The symbols move the elements like this.
z799 y z696
z799 s z12
z799 c z199
z799 o z679
z799 t z118
z799 l z978
z931 y z907
z931 s z302
z931 c z602
z931 o z932
z931 t z862
z931 l z355
z219 y z756
z219 s z553
z219 c z630
z219 o z882
z219 t z211
z219 l z862
z46 y z537
z46 s z364
z46 c z542
z46 o z13
z46 t z676
z46 l z755
z907 y z619
z907 s z946
z907 c z90
z907 o z931
z907 t z975
z907 l z344
z236 y z938
z236 s z279
z236 c z694
z236 o z659
z236 t z409
z236 l z553
z274 y z118
z274 s z13
z274 c z12
z274 o z755
z274 t z583
z274 l z696
z728 y z890
z728 s z241
z728 c z924
z728 o z536
z728 t z385
z728 l z307
z344 y z565
z344 s z932
z344 c z879
z344 o z355
z344 t z189
z344 l z607
z976 y z607
z976 s z879
z976 c z311
z976 o z503
z976 t z565
z976 l z241
z257 y z102
z257 s z803
z257 c z33
z257 o z409
z257 t z188
z257 l z776
z470 y z924
z470 s z728
z470 c z575
z470 o z616
z470 t z241
z470 l z197
z978 y z863
z978 s z810
z978 c z893
z978 o z918
z978 t z215
z978 l z985
z125 y z386
z125 s z524
z125 c z229
z125 o z106
z125 t z616
z125 l z627
z676 y z627
z676 s z229
z676 c z904
z676 o z791
z676 t z386
z676 l z848
z616 y z470
z616 s z536
z616 c z388
z616 o z307
z616 t z952
z616 l z718
z215 y z585
z215 s z755
z215 c z679
z215 o z696
z215 t z773
z215 l z656
z33 y z176
z33 s z102
z33 c z776
z33 o z285
z33 t z902
z33 l z236
z879 y z342
z879 s z565
z879 c z607
z879 o z685
z879 t z931
z879 l z385
z862 y z975
z862 s z899
z862 c z946
z862 o z638
z862 t z83
z862 l z619
z71 y z893
z71 s z978
z71 c z865
z71 o z416
z71 t z810
z71 l z188
z83 y z180
z83 s z270
z83 c z882
z83 o z756
z83 t z236
z83 l z138
z180 y z553
z180 s z694
z180 c z219
z180 o z83
z180 t z938
z180 l z630
z810 y z679
z810 s z215
z810 c z863
z810 o z199
z810 t z755
z810 l z359
z882 y z219
z882 s z180
z882 c z138
z882 o z899
z882 t z694
z882 l z638
z890 y z334
z890 s z625
z890 c z35
z890 o z728
z890 t z503
z890 l z616
z199 y z810
z199 s z696
z199 c z978
z199 o z656
z199 t z264
z199 l z893
z51 y z865
z51 s z71
z51 c z234
z51 o z310
z51 t z978
z51 l z803
z718 y z197
z718 s z575
z718 c z106
z718 o z386
z718 t z924
z718 l z271
z385 y z503
z385 s z343
z385 c z625
z385 o z311
z385 t z355
z385 l z334
z310 y z51
z310 s z416
z310 c z467
z310 o z188
z310 t z918
z310 l z441
z694 y z211
z694 s z938
z694 c z553
z694 o z270
z694 t z285
z694 l z756
z229 y z150
z229 s z386
z229 c z627
z229 o z271
z229 t z388
z229 l z527
z241 y z625
z241 s z385
z241 c z890
z241 o z952
z241 t z343
z241 l z35
z904 y z527
z904 s z627
z904 c z848
z904 o z364
z904 t z150
z904 l z13
z211 y z659
z211 s z667
z211 c z341
z211 o z694
z211 t z33
z211 l z83
z696 y z215
z696 s z264
z696 c z810
z696 o z799
z696 t z542
z696 l z863
z536 y z728
z536 s z952
z536 c z470
z536 o z35
z536 t z311
z536 l z575
z176 y z409
z176 s z753
z176 c z279
z176 o z33
z176 t z467
z176 l z938
z756 y z83
z756 s z341
z756 c z899
z756 o z219
z756 t z659
z756 l z975
z150 y z106
z150 s z718
z150 c z315
z150 o z229
z150 t z575
z150 l z791
z656 y z199
z656 s z799
z656 c z918
z656 o z863
z656 t z12
z656 l z71
z685 y z879
z685 s z344
z685 c z976
z685 o z343
z685 t z932
z685 l z311
z583 y z364
z583 s z791
z583 c z46
z583 o z848
z583 t z271
z583 l z542
z234 y z188
z234 s z865
z234 c z803
z234 o z467
z234 t z893
z234 l z102
z416 y z71
z416 s z918
z416 c z51
z416 o z985
z416 t z199
z416 l z234
z630 y z899
z630 s z756
z630 c z862
z630 o z138
z630 t z341
z630 l z946
z893 y z359
z893 s z863
z893 c z985
z893 o z71
z893 t z679
z893 l z310
z355 y z344
z355 s z90
z355 c z685
z355 o z342
z355 t z619
z355 l z976
z803 y z902
z803 s z188
z803 c z102
z803 o z441
z803 t z985
z803 l z176
z975 y z138
z975 s z882
z975 c z870
z975 o z862
z975 t z180
z975 l z189
z575 y z307
z575 s z924
z575 c z197
z575 o z388
z575 t z890
z575 l z125
z188 y z310
z188 s z985
z188 c z902
z188 o z234
z188 t z359
z188 l z753
z553 y z341
z553 s z211
z553 c z756
z553 o z180
z553 t z667
z553 l z899
z607 y z343
z607 s z342
z607 c z385
z607 o z976
z607 t z602
z607 l z625
z311 y z385
z311 s z607
z311 c z241
z311 o z544
z311 t z342
z311 l z890
z197 y z524
z197 s z307
z197 c z125
z197 o z718
z197 t z35
z197 l z229
z952 y z241
z952 s z311
z952 c z728
z952 o z334
z952 t z607
z952 l z924
z90 y z932
z90 s z619
z90 c z344
z90 o z602
z90 t z870
z90 l z879
z270 y z694
z270 s z236
z270 c z180
z270 o z341
z270 t z279
z270 l z219
z918 y z978
z918 s z199
z918 c z71
z918 o z359
z918 t z696
z918 l z865
z542 y z773
z542 s z537
z542 c z755
z542 o z118
z542 t z904
z542 l z585
z899 y z882
z899 s z83
z899 c z975
z899 o z630
z899 t z270
z899 l z870
z302 y z946
z302 s z862
z302 c z907
z302 o z189
z302 t z899
z302 l z90
z776 y z279
z776 s z176
z776 c z236
z776 o z667
z776 t z753
z776 l z694
z441 y z803
z441 s z234
z441 c z257
z441 o z753
z441 t z865
z441 l z33
z386 y z718
z386 s z388
z386 c z150
z386 o z125
z386 t z470
z386 l z315
z342 y z355
z342 s z602
z342 c z343
z342 o z879
z342 t z907
z342 l z503
z865 y z985
z865 s z893
z865 c z188
z865 o z51
z865 t z863
z865 l z902
z359 y z918
z359 s z656
z359 c z416
z359 o z893
z359 t z799
z359 l z51
z619 y z189
z619 s z870
z619 c z932
z619 o z907
z619 t z138
z619 l z565
z848 y z583
z848 s z527
z848 c z13
z848 o z537
z848 t z315
z848 l z118
z565 y z602
z565 s z931
z565 c z342
z565 o z344
z565 t z302
z565 l z343
z946 y z870
z946 s z975
z946 c z619
z946 o z302
z946 t z882
z946 l z932
z755 y z274
z755 s z773
z755 c z585
z755 o z264
z755 t z848
z755 l z799
z625 y z544
z625 s z503
z625 c z334
z625 o z241
z625 t z685
z625 l z536
z773 y z13
z773 s z848
z773 c z274
z773 o z542
z773 t z527
z773 l z12
z388 y z575
z388 s z470
z388 c z718
z388 o z524
z388 t z728
z388 l z106
z585 y z12
z585 s z274
z585 c z799
z585 o z215
z585 t z13
z585 l z199
z524 y z388
z524 s z616
z524 c z386
z524 o z197
z524 t z536
z524 l z150
z537 y z848
z537 s z904
z537 c z773
z537 o z46
z537 t z627
z537 l z274
z870 y z638
z870 s z138
z870 c z189
z870 o z946
z870 t z219
z870 l z931
z863 y z656
z863 s z679
z863 c z359
z863 o z978
z863 t z585
z863 l z416
z924 y z35
z924 s z890
z924 c z307
z924 o z470
z924 t z625
z924 l z524
z279 y z285
z279 s z409
z279 c z938
z279 o z776
z279 t z441
z279 l z211
z409 y z257
z409 s z441
z409 c z285
z409 o z176
z409 t z234
z409 l z667
z102 y z753
z102 s z902
z102 c z176
z102 o z257
z102 t z310
z102 l z279
z627 y z315
z627 s z150
z627 c z527
z627 o z676
z627 t z718
z627 l z583
z189 y z302
z189 s z638
z189 c z931
z189 o z619
z189 t z630
z189 l z602
z307 y z616
z307 s z35
z307 c z524
z307 o z575
z307 t z334
z307 l z386
z138 y z630
z138 s z219
z138 c z638
z138 o z975
z138 t z553
z138 l z302
z932 y z931
z932 s z189
z932 c z565
z932 o z90
z932 t z638
z932 l z342
z679 y z799
z679 s z585
z679 c z656
z679 o z810
z679 t z274
z679 l z918
z264 y z755
z264 s z542
z264 c z215
z264 o z12
z264 t z537
z264 l z679
z341 y z270
z341 s z659
z341 c z83
z341 o z553
z341 t z776
z341 l z882
z667 y z776
z667 s z33
z667 c z659
z667 o z938
z667 t z102
z667 l z270
z467 y z234
z467 s z51
z467 c z441
z467 o z902
z467 t z71
z467 l z257
z35 y z536
z35 s z334
z35 c z616
z35 o z924
z35 t z544
z35 l z388
z13 y z46
z13 s z583
z13 c z118
z13 o z773
z13 t z791
z13 l z264
z364 y z904
z364 s z676
z364 c z537
z364 o z583
z364 t z229
z364 l z773
z602 y z90
z602 s z907
z602 c z355
z602 o z565
z602 t z946
z602 l z685
z334 y z952
z334 s z544
z334 c z536
z334 o z890
z334 t z976
z334 l z470
z938 y z667
z938 s z285
z938 c z211
z938 o z236
z938 t z257
z938 l z341
z985 y z416
z985 s z359
z985 c z310
z985 o z865
z985 t z656
z985 l z467
z791 y z676
z791 s z271
z791 c z364
z791 o z527
z791 t z125
z791 l z537
z343 y z685
z343 s z355
z343 c z503
z343 o z607
z343 t z90
z343 l z544
z527 y z791
z527 s z315
z527 c z583
z527 o z904
z527 t z106
z527 l z46
z271 y z229
z271 s z125
z271 c z676
z271 o z315
z271 t z524
z271 l z904
z659 y z236
z659 s z776
z659 c z270
z659 o z211
z659 t z176
z659 l z180
z315 y z271
z315 s z106
z315 c z791
z315 o z627
z315 t z197
z315 l z364
z902 y z467
z902 s z310
z902 c z753
z902 o z803
z902 t z416
z902 l z409
z106 y z125
z106 s z197
z106 c z271
z106 o z150
z106 t z307
z106 l z676
z118 y z542
z118 s z46
z118 c z264
z118 o z274
z118 t z364
z118 l z215
z285 y z33
z285 s z257
z285 c z667
z285 o z279
z285 t z803
z285 l z659
z753 y z441
z753 s z467
z753 c z409
z753 o z102
z753 t z51
z753 l z285
z12 y z264
z12 s z118
z12 c z696
z12 o z585
z12 t z46
z12 l z810
z638 y z862
z638 s z630
z638 c z302
z638 o z870
z638 t z756
z638 l z907
z544 y z311
z544 s z976
z544 c z952
z544 o z625
z544 t z879
z544 l z728
z503 y z976
z503 s z685
z503 c z544
z503 o z385
z503 t z344
z503 l z952

The rows follow the links: the fewer symbols apart two elements are, the more alike their rows tend to be.

Each row is also shifted at random along 5 hidden directions that mean nothing.

Name the element of each row.
[-43,249,-36,25,132,54,175,48,14,127,-128,-14,126,-177,-55,81,57,92,296,-76,-156,-22,106,-54,-242,185,415,-29,-63,236,128,-98,149,2,-23,62,64,-77,4,215,-681,210,-271,43,56,12,134,-56,11,89,448,-21,-16,-149,155,154,-74,199,189,39,81,331,-168]; element z625
[713,-18,7,89,37,165,85,-135,-199,-52,50,-36,-58,132,135,125,89,-26,347,28,186,240,-30,37,-251,41,215,54,53,-14,-28,164,-35,54,-27,60,142,56,135,-36,-497,-20,-453,106,-224,59,-25,118,19,40,284,70,113,-114,-125,-175,-25,-39,-50,232,207,-278,47]; element z236
[-26,119,409,133,91,-425,125,662,53,204,-163,92,-87,-42,-174,1,-79,351,300,53,53,-240,133,-250,-179,-160,-150,-134,-83,-134,162,-112,59,-48,197,-28,-69,-135,-131,-116,197,-257,24,-16,-133,106,-260,63,-7,36,-103,-324,-11,157,-54,35,-19,-239,77,-31,-155,-165,9]; element z35
[1,149,-6,167,-47,-230,115,178,21,121,-119,-1,-48,-95,-219,25,-8,1,326,75,45,-112,254,-55,-355,163,129,19,21,24,23,-150,166,-158,87,-18,-54,-208,-103,65,-271,-38,-306,-53,6,-66,-112,-117,0,-63,150,-40,-59,-126,120,133,51,-25,28,10,-148,-141,-63]; element z627
[478,62,22,-48,160,257,90,-186,-46,-84,-151,-20,113,-5,190,33,57,37,-95,-126,-92,129,74,39,144,-10,-13,-73,-66,149,61,107,-80,150,63,211,-18,131,151,22,242,149,96,22,-48,133,127,66,-13,113,-91,44,70,25,-45,-46,-89,96,72,47,224,224,-39]; element z638
[773,148,-239,75,-71,3,132,-293,29,-24,-239,-82,39,-104,-122,-4,63,-233,-18,2,-121,1,433,113,-151,300,76,39,38,186,-49,-119,120,-124,117,155,-157,-156,-10,169,144,153,-129,-117,110,-90,52,-210,-34,-100,-70,191,-54,-215,197,166,78,116,0,-15,-51,168,-106]; element z848
[-468,104,-5,189,161,154,-98,79,1,-40,171,133,141,-136,34,-98,-13,133,1,-133,366,-15,-111,-33,7,-87,-221,-125,-69,166,118,-41,-44,108,67,60,-48,40,62,-181,112,117,-124,22,40,33,87,4,21,30,-103,-91,-39,62,10,56,-87,149,163,-9,108,-570,-48]; element z879
[162,-114,-209,-115,-171,-4,-165,-182,101,-16,217,-28,9,-36,-84,-55,-37,-214,-212,50,-84,-52,-199,112,104,83,122,107,91,-10,-114,-98,38,-97,-214,-191,47,-20,-107,103,-306,87,83,-18,199,-174,110,-116,11,-99,140,116,-85,-56,118,71,58,122,-72,-107,-131,155,-7]; element z118
[-16,62,-187,112,-156,-100,114,-95,-53,77,-42,-72,-87,-12,-173,76,51,-171,388,127,11,28,210,58,-441,272,354,145,105,10,-83,-77,175,-189,-33,-61,54,-192,-58,163,-693,-10,-490,-18,-5,-137,-60,-130,-3,-107,381,114,-23,-266,125,75,98,12,-62,98,-97,-67,-50]; element z264
[-403,-26,-34,154,-161,-248,-19,123,9,50,10,5,-131,27,-190,-39,-45,-63,136,117,158,-90,162,-19,-207,53,-131,59,67,-135,-65,-80,73,-165,83,-81,-88,-160,-107,-68,90,-172,-159,-80,-6,-95,-185,-90,-15,-129,-103,-10,-55,-49,39,40,107,-137,-86,-7,-195,-384,43]; element z274
[-449,249,-92,153,175,185,127,-70,-42,25,-109,27,165,-161,28,24,72,76,205,-134,84,54,183,-25,-181,140,119,-76,-75,275,113,-40,71,72,98,184,-27,-32,101,57,-194,215,-279,11,23,45,134,-42,-3,70,135,15,5,-111,95,108,-79,196,186,72,157,-79,-132]; element z342
[-394,159,-184,263,176,364,-6,-247,-120,-124,77,69,160,-103,124,-31,99,-5,129,-167,413,171,91,63,-132,81,-91,-68,-38,275,68,57,-25,127,112,208,-50,39,197,-119,3,226,-393,24,-19,43,152,-13,2,32,-26,88,13,-106,18,27,-83,224,147,122,254,-628,-77]; element z302
[422,207,94,114,219,129,209,-74,-29,-76,-425,-1,121,-64,124,-24,61,113,-110,-159,-43,30,479,-25,94,12,-321,-168,-135,205,121,56,-61,126,355,396,-242,37,156,-57,989,89,170,-74,-76,192,3,5,-56,92,-511,-4,50,50,-26,37,-59,-4,128,19,168,56,-67]; element z90
[-495,43,-1,-69,152,216,-33,-106,46,-82,-74,34,162,-75,158,-78,2,82,-347,-162,-66,12,0,2,335,-95,-236,-111,-109,151,75,52,-102,164,79,155,-102,142,107,-50,610,153,352,-24,84,92,154,27,-12,86,-318,-8,5,120,-3,21,-88,118,117,-75,132,172,-40]; element z907
[-394,22,-94,260,-101,-31,129,-114,-169,-53,-156,-40,-167,131,-32,40,70,-123,300,108,269,143,415,45,-359,134,-147,66,78,-89,-95,100,37,-94,219,136,-114,-106,89,-105,267,-171,-413,-66,-193,5,-214,-28,-28,-93,-186,106,55,-147,-78,-83,103,-182,-124,180,14,-571,63]; element z188
[23,-91,-20,-45,-150,-207,-100,114,91,52,142,6,-75,-4,-154,-39,-73,-73,-51,95,-21,-117,-114,2,1,-3,19,62,65,-113,-64,-106,50,-123,-97,-196,17,-75,-152,14,-162,-91,62,-26,85,-124,-65,-69,8,-93,60,-16,-69,11,64,50,73,-36,-68,-92,-199,4,26]; element z13
[-31,-56,178,-48,141,91,-121,181,-10,-7,193,87,57,15,137,-9,-35,209,-46,-79,122,15,-375,-80,176,-239,-67,-80,-60,-23,96,65,-116,150,-87,-58,116,153,32,-135,-97,-11,95,107,-50,93,58,160,28,108,60,-152,38,175,-126,-95,-106,18,69,1,128,-133,47]; element z189
[296,-52,213,-9,145,88,-60,182,-58,-15,159,71,18,48,142,26,-10,195,66,-56,151,46,-306,-72,89,-215,-32,-72,-47,-47,84,101,-120,146,-60,-33,122,138,47,-135,-156,-42,3,114,-117,114,6,179,27,113,98,-143,67,138,-153,-134,-102,-31,49,48,151,-180,44]; element z870
[-192,102,135,-66,70,-168,46,267,130,124,-98,39,65,-124,-104,-24,-55,158,-51,-30,-194,-189,19,-120,76,-43,21,-81,-74,40,93,-130,53,-11,21,-33,-42,-52,-106,76,70,17,224,-28,99,18,2,-39,-7,39,-4,-144,-58,82,83,125,-31,27,104,-117,-109,340,-70]; element z924
[-218,69,-105,-163,80,95,-96,-105,202,-31,-27,32,221,-204,2,-132,-50,2,-509,-154,-246,-141,-49,25,414,-11,-130,-86,-90,215,65,-140,-16,63,-22,46,-122,56,-42,87,467,254,507,-67,297,-23,235,-108,-9,25,-238,10,-99,89,169,185,-58,240,139,-232,-31,475,-113]; element z536
[-823,-15,-234,-240,-124,133,201,-387,-48,21,-266,-202,-40,91,59,148,105,-192,38,66,-523,152,209,82,-72,271,488,166,52,14,-132,106,102,-60,-122,49,88,-4,79,353,-422,89,4,-5,29,-47,93,-45,-17,30,324,243,56,-217,58,-3,61,28,-73,74,37,891,-44]; element z803
[-330,89,-131,238,-24,114,204,-257,-215,-82,-278,-72,-93,117,51,65,117,-116,278,41,179,220,511,62,-326,193,-87,51,37,23,-69,142,26,-28,269,257,-119,-70,162,-48,315,-62,-395,-61,-199,52,-132,-16,-30,-38,-178,162,77,-194,-68,-72,68,-121,-74,207,123,-387,22]; element z409
[391,199,234,177,141,-177,145,421,-26,159,-47,65,1,-95,-116,68,-1,248,487,-2,139,-97,52,-174,-352,6,169,-84,-52,40,160,-96,105,-13,78,-10,56,-109,-63,-26,-492,-57,-361,66,-112,58,-94,41,17,55,301,-204,1,-21,11,55,-60,-35,141,72,7,-231,-55]; element z952
[232,-219,348,-103,18,-103,-55,300,-88,23,123,22,-166,239,126,74,-58,188,81,82,43,45,-337,-99,99,-304,-63,-1,14,-318,2,184,-142,82,-85,-143,158,140,-3,-175,-55,-302,120,118,-246,121,-177,252,29,80,34,-169,117,202,-284,-267,-23,-280,-120,66,39,-90,171]; element z659
[-725,197,-54,60,156,135,72,15,9,49,-46,36,152,-158,6,8,35,114,129,-111,5,-7,59,-57,-89,83,140,-71,-74,219,120,-48,60,64,23,103,0,-15,54,71,-242,188,-135,18,67,29,147,-33,13,77,167,-26,-21,-60,94,119,-84,186,192,8,102,63,-122]; element z685
[-337,-10,138,-144,145,104,1,45,20,-24,-79,19,84,16,157,-12,-10,167,-233,-99,-141,3,-91,-55,295,-165,-140,-91,-93,22,76,89,-111,157,26,80,-18,155,73,-39,431,30,368,33,-14,126,65,111,-3,114,-203,-84,44,164,-89,-48,-82,-3,70,-40,111,287,15]; element z946
[-453,70,-5,59,150,175,-89,39,10,-12,174,97,140,-111,81,-31,8,123,11,-124,187,17,-219,-38,50,-73,-12,-78,-60,150,98,0,-36,121,-43,10,52,80,53,-78,-197,144,-79,67,48,34,141,42,21,75,104,-70,-9,42,6,27,-105,172,146,-1,128,-228,-57]; element z565
[-514,340,5,182,197,84,360,-16,-94,65,-490,-29,88,-99,18,91,125,141,342,-100,-93,59,582,-83,-317,214,109,-90,-107,234,135,23,115,54,308,346,-142,-89,144,113,171,108,-259,-44,-100,142,0,-36,-37,96,-13,2,60,-145,57,104,-59,32,179,130,156,145,-127]; element z602
[-86,-56,542,148,-79,-575,351,646,-206,212,-403,-62,-439,336,-108,203,-15,288,737,281,-6,-13,393,-261,-522,-124,-27,29,34,-517,7,167,53,-128,281,-16,10,-161,-60,-132,104,-658,-269,6,-526,168,-611,215,-20,23,-29,-252,156,58,-324,-241,98,-684,-210,231,-140,-220,191]; element z902
[-503,-198,-78,128,-126,53,-205,-124,-78,-146,224,43,-98,140,58,-97,-22,-129,-145,45,389,86,-92,74,81,-120,-415,48,63,-161,-117,106,-126,-1,43,-44,-62,56,45,-271,491,-152,-29,-32,-61,-35,-110,36,-1,-101,-371,57,1,73,-129,-137,73,-121,-146,26,-17,-734,138]; element z467
[1314,-44,-118,132,-99,-37,-158,-25,5,-23,342,44,-18,-43,-122,-31,-18,-163,140,58,313,-4,-213,96,-184,73,113,57,105,17,-57,-106,38,-102,-148,-175,91,-80,-101,-48,-630,48,-388,38,39,-143,15,-68,32,-116,274,46,-68,-102,89,25,42,97,-55,22,-59,-508,8]; element z537

Start here and follow the symbols in turn, left to right. Where do you end up?
Answers are names.
[-316,78,127,62,169,78,27,146,-33,8,-6,66,66,-41,88,4,15,190,74,-87,99,18,-45,-88,20,-102,-67,-98,-83,63,112,43,-41,112,61,78,9,60,70,-83,58,29,-20,48,-65,109,24,84,3,90,-18,-104,33,78,-63,-25,-90,24,110,38,124,-141,-23]
c o o c s -> z565
[-90,54,254,13,-16,-397,57,489,101,180,-99,37,-82,-44,-200,-7,-94,191,143,73,-91,-242,61,-176,-105,-81,-38,-55,-29,-131,81,-151,85,-95,66,-112,-37,-138,-182,-13,27,-194,105,-43,-14,2,-185,-6,-5,-6,-7,-218,-43,96,27,87,22,-159,31,-88,-230,66,-6]
o s c o o -> z150
[242,-337,42,-375,-206,-158,-279,31,180,-8,276,-18,-77,93,-22,-69,-139,-114,-546,97,-299,-143,-494,50,498,-204,-55,83,65,-254,-133,-35,-92,-51,-303,-330,93,101,-168,33,89,-110,621,1,170,-119,21,15,27,-59,-69,-12,-51,201,-23,-56,58,-69,-172,-220,-221,491,101]
o s s c s c t -> z583
[-253,121,39,-54,143,35,28,64,117,20,-140,43,163,-150,7,-68,-23,118,-231,-127,-153,-114,74,-54,207,-35,-122,-115,-108,157,111,-81,2,70,86,109,-108,24,-2,33,418,142,309,-43,136,52,113,-44,-12,69,-199,-69,-45,99,78,131,-72,117,154,-120,7,284,-89]
s c l t c c -> z952
[294,-43,-235,-165,-133,13,-75,-280,152,-43,-12,-61,65,-80,-73,-79,-18,-235,-402,-7,-273,-72,37,136,226,124,31,61,41,88,-100,-116,39,-91,-96,-29,-76,-18,-67,173,191,155,306,-95,246,-132,131,-164,-16,-91,-105,158,-89,-56,173,133,61,140,-37,-159,-125,465,-56]
s l s s o -> z904
[-222,27,143,60,107,58,128,72,-125,-7,-124,4,-42,95,111,77,51,141,211,-14,71,111,94,-63,-104,-59,-23,-42,-45,-37,49,146,-49,91,112,125,21,54,111,-75,72,-85,-125,52,-208,133,-81,122,-3,82,-12,-53,92,24,-142,-119,-38,-116,14,137,140,-123,38]
t c l o o -> z630
[205,-234,316,1,-134,-334,-38,342,-53,11,3,11,-285,265,-24,0,-81,86,29,177,105,-46,-38,-83,26,-254,-349,22,52,-427,-83,105,-104,-55,84,-127,-23,1,-84,-239,525,-449,172,-18,-240,66,-369,158,-4,-53,-334,-148,63,199,-249,-215,89,-443,-218,22,-160,-331,215]
t l c y c -> z188
[-691,19,294,13,105,-103,159,287,-90,63,-240,7,-86,115,81,66,5,267,186,14,-46,14,147,-158,-48,-149,-132,-73,-69,-144,81,136,-52,81,179,100,-21,36,71,-92,355,-208,82,15,-230,180,-182,161,-16,115,-166,-162,95,126,-189,-125,-37,-248,4,93,54,26,61]
y o t t -> z279
[-154,35,-197,-28,-4,75,-192,-147,189,-80,100,60,188,-209,-57,-192,-57,-103,-516,-120,5,-148,-26,74,342,8,-287,-66,-37,190,14,-167,-19,2,12,20,-184,8,-59,-11,574,223,376,-105,320,-99,183,-166,-6,-62,-360,49,-139,74,178,205,4,238,87,-223,-100,26,-83]
s l s l -> z150
[-496,212,-291,43,17,96,40,-199,103,37,-41,-10,186,-249,-119,-44,33,-102,-23,-82,-97,-61,169,57,-92,268,213,2,-11,307,37,-182,149,-62,-13,69,-68,-114,-20,198,-276,305,-119,-64,253,-111,208,-212,0,-36,171,110,-104,-177,270,260,-14,304,154,-72,-29,213,-181]
s l s y c -> z524
[302,-175,-130,47,-167,-41,-236,-84,22,-70,340,30,-81,50,-72,-68,-46,-189,-103,75,259,-2,-240,101,35,-34,-115,95,110,-117,-125,-34,-26,-90,-133,-197,37,-15,-80,-111,-139,-62,-94,-4,62,-141,-25,-37,30,-127,-7,66,-48,-6,12,-34,79,1,-139,-41,-114,-469,76]
o l l c s -> z416
[-203,135,-158,59,-13,-28,-19,-11,95,59,52,20,103,-180,-148,-44,-7,-54,22,-31,6,-99,29,16,-102,138,132,-9,-3,165,33,-174,113,-71,-33,-36,-27,-113,-79,103,-305,156,-113,-34,179,-107,106,-151,11,-39,158,24,-88,-98,187,185,0,191,101,-69,-86,25,-111]
o l y c y -> z676
[297,279,29,358,158,-10,135,181,-76,58,-55,88,73,-157,-97,14,48,130,475,-72,371,-6,235,-80,-436,114,24,-106,-41,191,150,-92,99,-3,185,143,-50,-142,25,-80,-278,73,-559,17,-83,41,-25,-44,3,13,138,-88,-26,-106,75,98,-56,83,173,111,77,-620,-102]
o t l c s -> z544
[-736,-94,132,-143,15,3,72,18,-46,-17,-200,-46,-72,149,136,46,9,91,-133,12,-206,44,66,-56,190,-125,-139,-1,-39,-137,-17,163,-90,71,77,74,-33,102,82,-32,527,-144,329,-7,-109,117,-93,121,-25,72,-251,-32,96,124,-164,-129,-1,-194,-60,16,42,312,79]
s o s l y t l -> z667
[1220,-179,56,-188,-148,-167,-79,14,69,-3,82,-57,-108,87,-56,8,-57,-117,-154,111,-193,-59,-173,52,136,-37,84,72,72,-168,-96,-41,-23,-88,-155,-166,60,2,-126,67,-113,-92,203,2,23,-69,-48,-6,3,-70,58,30,-10,31,-3,-43,64,-91,-144,-81,-136,301,62]
s t s s -> z229
